How the items are linked:
bida: τ>fave, γ>bode, χ>bila, ψ>kira, σ>garo, φ>beda, κ>fabu
nuda: τ>pupo, γ>lana, χ>buza, ψ>runa, σ>tiba, φ>lale, κ>pese
tope: τ>zefo, γ>nosu, χ>nume, ψ>beda, σ>doro, φ>kira, κ>bifi
fuvo: τ>pura, γ>gata, χ>runi, ψ>turi, σ>gude, φ>dubi, κ>zuza
gupi: τ>tene, γ>fini, χ>pile, ψ>doro, σ>beda, φ>garo, κ>sili
fini: τ>rira, γ>gupi, χ>gofa, ψ>lale, σ>fodu, φ>runa, κ>tuzi
vero: τ>bila, γ>vuga, χ>fave, ψ>nisi, σ>roso, φ>mada, κ>vebu
sene: τ>fabu, γ>bemu, χ>vebu, ψ>laba, σ>rizi, φ>pamo, κ>fave
kata: τ>lana, γ>pupo, χ>duku, ψ>nifo, σ>vopo, φ>fado, κ>bupi
sula: τ>gofa, γ>viri, χ>rira, ψ>nupe, σ>gune, φ>ruti, κ>riti
buga: τ>viba, γ>kome, χ>diti, ψ>lami, σ>tuzi, φ>zamo, κ>fodu
kofa: τ>tove, γ>vule, χ>fora, ψ>tuzi, σ>lami, φ>pese, κ>lale
nuli: τ>nisi, γ>nupo, χ>kira, ψ>bila, σ>dote, φ>nume, κ>bapa
dede: τ>gude, γ>fora, χ>vule, ψ>vego, σ>pura, φ>geli, κ>nive
bapa: τ>dubi, γ>vipi, χ>navo, ψ>tidi, σ>geli, φ>pura, κ>nuli
bupi: τ>tuda, γ>kera, χ>rizo, ψ>rizi, σ>laba, φ>dilo, κ>kata
zuza: τ>nume, γ>daso, χ>zefo, ψ>mada, σ>zata, φ>nisi, κ>fuvo
doro: τ>fado, γ>lale, χ>nive, ψ>gupi, σ>tope, φ>lana, κ>vule
duku: τ>dote, γ>begu, χ>kata, ψ>roso, σ>nisi, φ>zata, κ>rizo
kube: τ>gune, γ>lufa, χ>fodu, ψ>nuka, σ>gofa, φ>rati, κ>diti
garo: τ>nifo, γ>runa, χ>tuga, ψ>lana, σ>bida, φ>gupi, κ>nuvi
tesi: τ>ride, γ>rizi, χ>sazi, ψ>kera, σ>bemu, φ>siri, κ>tusu
daso: τ>nuka, γ>zuza, χ>ribi, ψ>gune, σ>nupe, φ>tome, κ>gata
pile: τ>viri, γ>gofa, χ>gupi, ψ>nive, σ>lufa, φ>tuga, κ>vego
tuda: τ>bupi, γ>pese, χ>geli, ψ>nuvi, σ>navo, φ>vule, κ>lana
ride: τ>tesi, γ>nuvi, χ>late, ψ>pese, σ>zamo, φ>tuzi, κ>runa
mada: τ>lufa, γ>gune, χ>bovi, ψ>zuza, σ>viri, φ>vero, κ>turi
pamo: τ>kome, γ>viba, χ>turi, ψ>runi, σ>femu, φ>sene, κ>bovi
rira: τ>fini, γ>tene, χ>sula, ψ>puza, σ>zizo, φ>tusu, κ>siri
fige: τ>fora, γ>gude, χ>tove, ψ>riti, σ>gata, φ>danu, κ>nupe
roso: τ>tuga, γ>ruti, χ>nifo, ψ>duku, σ>vero, φ>viri, κ>zati
keda: τ>bode, γ>fave, χ>vuga, ψ>tisa, σ>tusu, φ>zizo, κ>bemu
nume: τ>zuza, γ>nuka, χ>tope, ψ>lufa, σ>nive, φ>nuli, κ>pura
vipi: τ>teva, γ>bapa, χ>bafi, ψ>gugu, σ>nere, φ>niko, κ>nupo
gata: τ>niko, γ>fuvo, χ>raze, ψ>kane, σ>fige, φ>teva, κ>daso
rize: τ>vego, γ>riti, χ>femu, ψ>gude, σ>turi, φ>zati, κ>viri
gude: τ>dede, γ>fige, χ>dilo, ψ>rize, σ>fuvo, φ>rizo, κ>zata
tiba: τ>tisa, γ>kira, χ>nupo, ψ>bode, σ>nuda, φ>nosu, κ>bafi
begu: τ>buza, γ>duku, χ>pupo, ψ>ruti, σ>tome, φ>nupe, κ>danu
pupo: τ>nuda, γ>kata, χ>begu, ψ>tusu, σ>tisa, φ>puza, κ>kera
tuge: τ>gugu, γ>vebu, χ>bemu, ψ>teva, σ>sazi, φ>kane, κ>vuga
riti: τ>dage, γ>rize, χ>siri, ψ>fige, σ>kane, φ>sazi, κ>sula
gugu: τ>tuge, γ>tidi, χ>zamo, ψ>vipi, σ>late, φ>diti, κ>rati
kera: τ>pese, γ>bupi, χ>danu, ψ>tesi, σ>pemi, φ>tove, κ>pupo
vule: τ>dilo, γ>kofa, χ>dede, ψ>sili, σ>bifi, φ>tuda, κ>doro
buza: τ>begu, γ>dote, χ>nuda, ψ>kene, σ>nupo, φ>lepu, κ>nere
bila: τ>vero, γ>rati, χ>bida, ψ>nuli, σ>tuga, φ>lufa, κ>tidi
zati: τ>dazu, γ>sazi, χ>rizi, ψ>rizo, σ>vebu, φ>rize, κ>roso
danu: τ>nere, γ>rizo, χ>kera, ψ>sazi, σ>teva, φ>fige, κ>begu
fave: τ>bida, γ>keda, χ>vero, ψ>vopo, σ>nifo, φ>bovi, κ>sene
segu: τ>turi, γ>diti, χ>kome, ψ>pura, σ>vego, φ>tidi, κ>lufa
rizi: τ>nuvi, γ>tesi, χ>zati, ψ>bupi, σ>sene, φ>femu, κ>nifo
zata: τ>nive, γ>nupe, χ>fado, ψ>viri, σ>zuza, φ>duku, κ>gude
zefo: τ>tope, γ>ribi, χ>zuza, ψ>bovi, σ>fado, φ>vopo, κ>runi
laba: τ>navo, γ>pemi, χ>dubi, ψ>sene, σ>bupi, φ>runi, κ>vopo
kira: τ>vopo, γ>tiba, χ>nuli, ψ>bida, σ>lana, φ>tope, κ>navo
tisa: τ>tiba, γ>vopo, χ>tome, ψ>keda, σ>pupo, φ>ribi, κ>pemi
teva: τ>vipi, γ>dubi, χ>pemi, ψ>tuge, σ>danu, φ>gata, κ>tome
pura: τ>fuvo, γ>niko, χ>bifi, ψ>segu, σ>dede, φ>bapa, κ>nume
nupo: τ>tome, γ>nuli, χ>tiba, ψ>rati, σ>buza, φ>nuka, κ>vipi
gune: τ>kube, γ>mada, χ>zizo, ψ>daso, σ>sula, φ>vuga, κ>kane
fado: τ>doro, γ>puza, χ>zata, ψ>tene, σ>zefo, φ>kata, κ>dilo
tuga: τ>roso, γ>kene, χ>garo, ψ>dote, σ>bila, φ>pile, κ>dazu
kene: τ>ruti, γ>tuga, χ>runa, ψ>buza, σ>rati, φ>gofa, κ>late
lana: τ>kata, γ>nuda, χ>dote, ψ>garo, σ>kira, φ>doro, κ>tuda
raze: τ>lami, γ>runi, χ>gata, ψ>viba, σ>tove, φ>pemi, κ>ribi
nuka: τ>daso, γ>nume, χ>nosu, ψ>kube, σ>lepu, φ>nupo, κ>niko
lale: τ>puza, γ>doro, χ>lepu, ψ>fini, σ>nosu, φ>nuda, κ>kofa
bovi: τ>beda, γ>zizo, χ>mada, ψ>zefo, σ>tene, φ>fave, κ>pamo
sazi: τ>late, γ>zati, χ>tesi, ψ>danu, σ>tuge, φ>riti, κ>ruti
lufa: τ>mada, γ>kube, χ>beda, ψ>nume, σ>pile, φ>bila, κ>segu
niko: τ>gata, γ>pura, χ>lami, ψ>diti, σ>fora, φ>vipi, κ>nuka
vopo: τ>kira, γ>tisa, χ>nisi, ψ>fave, σ>kata, φ>zefo, κ>laba
nifo: τ>garo, γ>tusu, χ>roso, ψ>kata, σ>fave, φ>tene, κ>rizi
vuga: τ>rati, γ>vero, χ>keda, ψ>tome, σ>ruti, φ>gune, κ>tuge
lami: τ>raze, γ>bifi, χ>niko, ψ>buga, σ>kofa, φ>bafi, κ>nosu
late: τ>sazi, γ>dazu, χ>ride, ψ>nere, σ>gugu, φ>dage, κ>kene
ruti: τ>kene, γ>roso, χ>tusu, ψ>begu, σ>vuga, φ>sula, κ>sazi
zamo: τ>bemu, γ>fabu, χ>gugu, ψ>bafi, σ>ride, φ>buga, κ>bode
fora: τ>fige, γ>dede, χ>kofa, ψ>dage, σ>niko, φ>nere, κ>lepu
beda: τ>bovi, γ>fodu, χ>lufa, ψ>tope, σ>gupi, φ>bida, κ>kome
tidi: τ>vebu, γ>gugu, χ>fabu, ψ>bapa, σ>dazu, φ>segu, κ>bila
rati: τ>vuga, γ>bila, χ>bode, ψ>nupo, σ>kene, φ>kube, κ>gugu
dage: τ>riti, γ>vego, χ>tuzi, ψ>fora, σ>diti, φ>late, κ>gofa
runi: τ>bifi, γ>raze, χ>fuvo, ψ>pamo, σ>dilo, φ>laba, κ>zefo
siri: τ>tuzi, γ>femu, χ>riti, ψ>tove, σ>viba, φ>tesi, κ>rira
bafi: τ>pemi, γ>navo, χ>vipi, ψ>zamo, σ>pese, φ>lami, κ>tiba
dazu: τ>zati, γ>late, χ>nuvi, ψ>geli, σ>tidi, φ>vego, κ>tuga
geli: τ>rizo, γ>nere, χ>tuda, ψ>dazu, σ>bapa, φ>dede, κ>dote
dote: τ>duku, γ>buza, χ>lana, ψ>tuga, σ>nuli, φ>nive, κ>geli
fodu: τ>zizo, γ>beda, χ>kube, ψ>nosu, σ>fini, φ>bode, κ>buga
nuvi: τ>rizi, γ>ride, χ>dazu, ψ>tuda, σ>fabu, φ>sili, κ>garo
bemu: τ>zamo, γ>sene, χ>tuge, ψ>pemi, σ>tesi, φ>viba, κ>keda
tene: τ>gupi, γ>rira, χ>viri, ψ>fado, σ>bovi, φ>nifo, κ>femu
dilo: τ>vule, γ>tove, χ>gude, ψ>femu, σ>runi, φ>bupi, κ>fado
rizo: τ>geli, γ>danu, χ>bupi, ψ>zati, σ>dubi, φ>gude, κ>duku
viba: τ>buga, γ>pamo, χ>kane, ψ>raze, σ>siri, φ>bemu, κ>zizo
gofa: τ>sula, γ>pile, χ>fini, ψ>lepu, σ>kube, φ>kene, κ>dage
tuzi: τ>siri, γ>sili, χ>dage, ψ>kofa, σ>buga, φ>ride, κ>fini
nupe: τ>lepu, γ>zata, χ>puza, ψ>sula, σ>daso, φ>begu, κ>fige
pese: τ>kera, γ>tuda, χ>nere, ψ>ride, σ>bafi, φ>kofa, κ>nuda
runa: τ>tusu, γ>garo, χ>kene, ψ>nuda, σ>bode, φ>fini, κ>ride
bode: τ>keda, γ>bida, χ>rati, ψ>tiba, σ>runa, φ>fodu, κ>zamo
nisi: τ>nuli, γ>tome, χ>vopo, ψ>vero, σ>duku, φ>zuza, κ>dubi
puza: τ>lale, γ>fado, χ>nupe, ψ>rira, σ>ribi, φ>pupo, κ>tove
diti: τ>kane, γ>segu, χ>buga, ψ>niko, σ>dage, φ>gugu, κ>kube
tusu: τ>runa, γ>nifo, χ>ruti, ψ>pupo, σ>keda, φ>rira, κ>tesi
tome: τ>nupo, γ>nisi, χ>tisa, ψ>vuga, σ>begu, φ>daso, κ>teva
dubi: τ>bapa, γ>teva, χ>laba, ψ>vebu, σ>rizo, φ>fuvo, κ>nisi
navo: τ>laba, γ>bafi, χ>bapa, ψ>fabu, σ>tuda, φ>bifi, κ>kira
kome: τ>pamo, γ>buga, χ>segu, ψ>bifi, σ>sili, φ>fabu, κ>beda
femu: τ>sili, γ>siri, χ>rize, ψ>dilo, σ>pamo, φ>rizi, κ>tene
fabu: τ>sene, γ>zamo, χ>tidi, ψ>navo, σ>nuvi, φ>kome, κ>bida
lepu: τ>nupe, γ>nive, χ>lale, ψ>gofa, σ>nuka, φ>buza, κ>fora
bifi: τ>runi, γ>lami, χ>pura, ψ>kome, σ>vule, φ>navo, κ>tope
nive: τ>zata, γ>lepu, χ>doro, ψ>pile, σ>nume, φ>dote, κ>dede
tove: τ>kofa, γ>dilo, χ>fige, ψ>siri, σ>raze, φ>kera, κ>puza
vebu: τ>tidi, γ>tuge, χ>sene, ψ>dubi, σ>zati, φ>turi, κ>vero
turi: τ>segu, γ>kane, χ>pamo, ψ>fuvo, σ>rize, φ>vebu, κ>mada
kane: τ>diti, γ>turi, χ>viba, ψ>gata, σ>riti, φ>tuge, κ>gune
nere: τ>danu, γ>geli, χ>pese, ψ>late, σ>vipi, φ>fora, κ>buza
ribi: τ>nosu, γ>zefo, χ>daso, ψ>zizo, σ>puza, φ>tisa, κ>raze
vego: τ>rize, γ>dage, χ>sili, ψ>dede, σ>segu, φ>dazu, κ>pile
viri: τ>pile, γ>sula, χ>tene, ψ>zata, σ>mada, φ>roso, κ>rize
pemi: τ>bafi, γ>laba, χ>teva, ψ>bemu, σ>kera, φ>raze, κ>tisa
zizo: τ>fodu, γ>bovi, χ>gune, ψ>ribi, σ>rira, φ>keda, κ>viba
sili: τ>femu, γ>tuzi, χ>vego, ψ>vule, σ>kome, φ>nuvi, κ>gupi
nosu: τ>ribi, γ>tope, χ>nuka, ψ>fodu, σ>lale, φ>tiba, κ>lami

The rows follow the links: the fewer symbols apart two items are, the more alike their rows tend to be.

Each row is also shifted at random along 12 hidden directions that mean nothing.

Some items, each with a row of numbers:
kome -> 5,9,0,-13,-8,0,7,-3,-10,-12,-10,8,6,-7,-10,-9,-8,-2,-25,-13,-18,8,-9,-17,4,-11,-9,-3,-4,-3,-16,-6,-1,7,-10,-3,6,0,-9,0,8,4,-6,7
navo -> -9,16,-3,-12,-32,1,3,3,-3,13,-2,1,-6,12,8,-1,-7,13,-9,9,-6,9,-6,-12,5,-16,-5,14,0,2,3,-2,-14,13,-9,0,3,-15,-17,4,-16,11,1,13
tome -> 23,-15,-11,24,-31,-3,-13,-16,-24,11,5,7,-15,8,-23,0,-7,11,-31,2,-1,16,-7,3,4,25,-9,19,28,6,3,2,-4,17,4,-13,18,-27,-16,-22,11,9,31,-5
ribi -> 2,-13,8,35,3,4,-6,1,12,10,4,-9,22,7,-15,-20,27,-1,20,-15,1,-6,-7,-6,10,18,-8,4,-6,-6,-2,-19,-1,13,-5,-14,-23,11,-6,-22,4,22,-9,-1
sazi -> 2,23,5,9,9,-15,-10,-1,0,-9,-2,7,-24,-5,-23,6,-12,-35,-18,5,5,-5,-7,2,-2,28,-27,-9,2,22,1,-5,1,-10,21,-7,12,-3,7,-22,22,-31,18,-8
raze -> -2,-4,6,23,-3,-19,-5,10,19,9,1,-4,-1,-14,0,-10,13,5,0,-9,17,1,-6,12,0,6,-14,-16,-6,-2,6,10,-18,-1,3,4,12,9,19,-4,-13,13,2,-7
laba -> -21,13,-12,-16,-9,5,17,-12,-20,-4,-20,13,-1,-1,6,3,-4,25,-1,-19,-16,17,0,-9,22,-34,-9,-10,12,-1,-4,-3,17,2,-18,6,-12,1,-11,-4,9,-7,-10,21
fige -> -12,-15,-1,22,-18,-6,-4,13,-7,7,-2,-23,16,-4,19,2,11,2,31,8,3,-25,-3,15,-6,21,4,-11,-10,0,18,22,-5,-11,8,-3,-4,-1,13,-11,-4,6,-11,2
gugu -> -20,-7,-3,-4,0,-1,19,-11,-3,1,13,-38,-3,13,19,22,-1,13,15,3,-3,2,-14,-12,-3,-10,-6,0,-1,17,-2,0,-9,15,-31,19,-15,-14,-19,10,22,-25,-5,23
bifi -> 6,6,-1,-9,0,21,-4,-11,-16,-9,-32,-11,17,-10,5,-27,7,1,-14,3,-14,2,18,-30,3,-11,4,30,13,-12,-22,-22,10,19,-3,-39,-8,-18,-27,3,-3,27,-15,6
late -> -8,1,2,-4,27,7,16,6,-27,1,-33,-15,13,-19,11,-4,-13,-7,-25,12,-20,-4,25,-15,7,-2,17,9,18,6,-19,22,-1,5,6,-19,-9,-29,-15,5,-5,1,-13,-4
fini -> 56,-7,22,28,-17,9,-10,11,-3,21,1,-7,11,8,-17,-23,10,-13,7,-5,-1,-9,-7,-7,-5,28,0,14,-4,4,-1,5,-5,3,2,-21,-23,10,-13,-15,-4,30,6,-15
riti -> -4,-12,-2,4,39,7,-8,-9,10,-24,10,-33,1,-10,12,5,16,-2,21,0,1,4,1,-8,5,-5,14,-4,-5,14,-12,-16,-1,20,-11,-6,-13,11,-8,6,25,-15,-23,16
vipi -> -4,16,-8,-18,31,-3,10,-3,8,-23,-12,-7,-12,-1,-1,16,6,-4,5,-3,19,3,-9,-19,-3,-1,-14,-4,4,9,-18,1,3,14,4,6,6,-7,5,8,5,-20,-3,19
lepu -> 3,3,11,-9,1,7,-7,1,-3,-13,-12,9,-10,1,-18,20,7,-17,8,1,15,-5,-17,-1,-4,9,-9,-2,-3,-1,2,17,12,-15,12,3,-9,8,16,12,-14,3,3,-18
buga -> -10,-16,6,15,8,20,1,-2,-3,8,7,-34,12,8,-5,-4,21,18,24,-29,7,15,-8,-13,-9,-8,0,11,-4,3,-7,-3,7,12,-33,8,-34,21,-28,1,19,-1,11,1
dilo -> 20,9,6,10,-15,-9,-11,-3,-9,25,-13,6,-1,-9,-6,-9,-13,3,3,-10,-2,6,6,2,10,13,-8,-13,-2,3,0,-11,-15,-17,14,-26,-18,10,-9,-12,2,9,17,2
nume -> 9,-24,-16,-2,-13,-1,6,4,5,12,-14,1,12,2,29,-7,7,4,25,5,-11,-26,-6,-6,-5,-15,32,15,-10,-28,11,-1,8,10,2,-2,-1,1,8,16,-26,40,-26,-11
pese -> -8,18,21,13,-13,-9,9,15,-4,15,-11,-11,5,-5,-4,-12,-3,-13,-9,14,0,-7,0,1,1,13,-8,-9,7,9,-4,15,-21,-3,11,-16,-7,-18,-3,-7,-15,-8,-1,6
nupo -> -12,-7,-9,3,18,-9,9,-4,10,-35,-7,28,-6,4,-21,-2,5,-9,-36,-21,7,23,-19,15,3,-1,6,-8,13,-8,6,17,10,15,4,7,47,-2,16,6,-23,12,3,-24
zizo -> 20,-12,7,-4,3,3,-20,-9,16,-5,31,15,-28,3,-24,6,19,3,12,-2,28,21,-11,-1,-12,-8,-9,15,0,10,4,-21,7,2,-14,23,19,24,8,20,9,1,16,-24
kofa -> -28,5,12,-2,-24,15,5,17,-13,9,-30,-2,22,-5,-9,3,12,9,5,-13,10,0,-18,11,7,-17,2,6,-4,-2,0,27,0,-12,-11,11,-37,17,-5,22,-25,17,-9,-10
vego -> -8,5,0,-4,16,0,-2,-2,-2,2,-4,5,-1,-4,-7,1,-17,-22,3,-14,-2,-3,-1,-7,-10,9,-5,-15,-11,-6,1,-2,1,-16,16,-5,-11,6,4,4,13,-15,8,-2
segu -> -29,8,0,-22,-48,13,-1,-18,-35,-33,-8,-10,17,3,-7,8,-10,-7,-34,-10,-31,-6,-26,-20,-2,-8,-27,14,0,0,1,3,10,16,-15,-2,23,-30,-2,-23,25,-5,-16,21
tisa -> 13,11,6,-16,-35,8,1,-2,-20,-6,-17,17,-10,7,0,-5,20,-15,18,31,-29,-25,14,-20,9,-7,-20,28,19,9,-4,-10,26,11,9,-6,12,-19,14,-23,-3,15,-33,-3
bapa -> -22,-10,-13,17,4,-13,7,-9,0,12,0,-6,2,7,14,-9,-18,8,-12,-18,-19,4,13,4,1,24,-2,-11,10,-9,10,-3,-6,11,11,-22,7,-8,-19,-19,8,-4,28,3
bemu -> 13,18,7,19,-11,-4,-1,22,10,13,-7,-7,12,-16,-2,-13,4,9,-20,12,35,-7,-7,6,7,-9,-4,5,-3,9,-5,30,-29,0,-14,13,-7,-1,2,1,-21,9,-4,-7
gata -> 18,8,-14,7,31,-9,8,-19,-4,-13,-20,-23,-8,-26,9,7,-2,15,-16,-4,4,31,8,4,4,3,-10,-21,22,14,-15,17,-9,-6,1,-3,11,-24,8,-6,7,-17,12,21
nifo -> 34,20,7,-11,-17,10,4,-2,-7,-7,7,-12,4,9,7,9,5,11,10,10,-1,-14,-6,0,10,-14,-14,12,-8,12,-1,-5,10,9,-17,8,-9,-6,3,-6,10,-11,-15,17
beda -> 20,28,14,-5,-7,-14,5,-5,12,4,23,11,-18,1,-19,-5,-18,-15,-26,4,4,8,-3,-19,-13,22,-29,-11,-11,-2,-7,-14,-23,-8,5,6,0,-12,9,-9,16,-15,12,20
runi -> 13,-3,-11,3,-29,-8,-16,-10,4,20,18,-11,-10,0,12,-8,3,41,3,21,18,11,-9,-5,-3,-20,13,4,-3,7,-1,-17,-39,17,-26,1,4,-4,-22,21,-2,19,5,16

Where do the symbols, taken in turn from left to right, take each start?
Answer with the item's name.
-9,-11,-6,-2,17,-3,-1,-12,11,-16,27,-15,-13,3,-4,14,5,8,3,4,14,19,-7,0,-20,12,-1,-3,7,4,-2,-5,-13,4,-3,14,14,-7,4,14,1,-8,10,10
φ φ φ φ τ χ χ κ κ φ σ: begu
1,10,-4,-23,-25,-14,-7,-7,-8,-12,-19,14,-12,-4,-3,16,-15,-19,11,-1,-15,-16,-21,-7,7,-3,-20,-20,-11,2,6,-13,8,-10,10,-4,7,0,18,-10,4,0,-12,21
ψ ψ ψ χ γ φ τ: ride
35,8,17,1,21,10,-5,-11,-3,-21,0,-13,-3,-6,-14,7,10,-9,14,-10,14,15,-2,7,4,0,-16,-2,-4,12,-13,-11,7,-3,-2,6,-14,12,4,-3,19,-15,1,6
χ ψ φ χ σ κ γ χ φ σ: gude
-7,4,22,8,11,23,7,14,12,-15,5,-24,22,18,-1,-5,19,-3,17,-4,4,-6,9,6,3,4,-7,14,-11,8,-2,3,19,8,-9,2,-30,11,-11,-6,5,-6,-17,-9
γ τ κ σ ψ ψ τ σ σ: fabu
-10,2,6,-10,-21,4,-9,10,-8,3,-4,15,-6,7,-13,7,-2,6,-2,-21,4,19,-11,17,-9,-12,2,-5,-2,-5,9,5,2,-11,1,0,4,23,2,20,-15,8,21,-9
τ χ γ ψ χ κ κ τ ψ: kofa
19,-26,-9,20,53,1,3,-9,9,1,2,-13,-3,-1,6,1,1,2,23,-3,4,8,22,-1,0,11,9,0,15,0,-11,-13,17,2,1,-4,-11,6,-12,-11,20,-18,7,-12
κ τ γ χ φ γ σ ψ ψ: tuzi
31,22,-4,-14,-4,5,-10,0,-4,-12,-22,9,-11,6,-2,4,-3,-10,21,-6,2,-6,3,-8,17,-12,-20,6,-5,9,-7,-11,20,-1,12,-15,-6,21,-5,-9,5,1,-7,6
σ σ σ γ σ κ σ φ φ: tisa
6,-3,14,3,-30,22,-10,6,-30,24,-6,-6,5,7,-25,-24,7,-12,4,6,-10,-2,4,-22,-11,10,2,30,12,3,-9,-13,3,5,-5,-27,-24,-1,-34,0,11,18,5,-13
τ κ ψ τ χ φ σ: nupo
56,25,10,-8,-48,5,-12,7,1,21,21,-21,-5,-3,8,10,0,5,18,28,26,-12,-15,6,-13,5,-16,8,-21,11,6,2,-19,-21,-18,21,-16,-8,7,6,3,-12,12,16
τ σ κ τ τ χ κ γ χ: fodu
-11,-20,-18,1,33,18,12,-6,1,2,-13,3,-2,14,12,-3,-3,2,11,-12,-3,0,18,-13,-2,-6,27,14,9,-24,-4,-12,22,16,10,-12,-14,9,-21,9,-12,18,0,-17
τ τ χ τ χ φ γ γ γ χ τ: nosu
34,4,-5,-6,-30,-6,10,10,-10,4,-17,-10,19,-21,17,-18,-2,10,-2,-6,-13,-20,-16,-8,11,-25,-11,-10,-14,-6,-4,14,-15,7,-17,0,-4,0,5,-7,-3,20,-29,5
ψ γ τ σ σ χ γ κ σ τ: zata
30,-12,-8,10,14,10,-13,-8,-19,14,-16,-18,13,-9,22,-16,-11,-3,-6,4,-7,-3,24,-5,-7,11,19,12,12,1,-8,-11,1,-5,9,-36,4,-7,-24,-12,16,2,12,-1
κ φ γ φ κ χ σ φ χ τ: gugu
-3,-11,-8,6,5,-10,9,3,-5,2,-7,-10,2,-4,9,3,-1,1,7,-6,-4,-10,1,4,4,-3,-11,-11,6,5,2,28,3,-1,-8,12,-2,1,11,-19,11,-18,0,-3
ψ χ γ φ κ γ γ ψ κ γ: viba
1,0,-11,-11,16,3,3,-17,-5,-5,-15,6,-12,0,-13,7,-13,-4,2,-22,-3,20,-7,-12,0,-3,11,-4,2,2,-6,-21,-7,0,8,-25,-5,12,-23,17,9,3,5,11
χ τ σ φ τ γ γ κ χ σ χ: lana
60,5,-3,-2,-4,-2,7,-6,-8,-11,-14,-1,3,-1,-10,13,-14,3,-24,-27,5,12,-26,-1,7,-6,2,-16,-5,-7,-1,13,-4,-2,-5,0,-11,3,-4,12,4,0,3,-3
τ γ γ χ σ φ χ: vero
3,2,3,-6,-9,5,-10,3,9,-10,-3,-1,13,-4,11,-7,15,-4,24,18,-10,-22,16,12,3,-4,9,8,-12,-8,13,-11,13,-4,10,-6,8,6,16,-4,-6,9,-12,2
κ σ ψ κ χ ψ σ σ φ χ: vopo
1,12,0,-7,-19,11,-12,-1,11,-4,-5,6,1,6,-14,14,-11,-7,-14,0,35,-1,-34,8,-4,-1,16,5,-23,-8,3,12,-11,-3,4,9,-9,6,5,33,-25,15,0,-6
ψ χ χ φ ψ χ γ: nuda
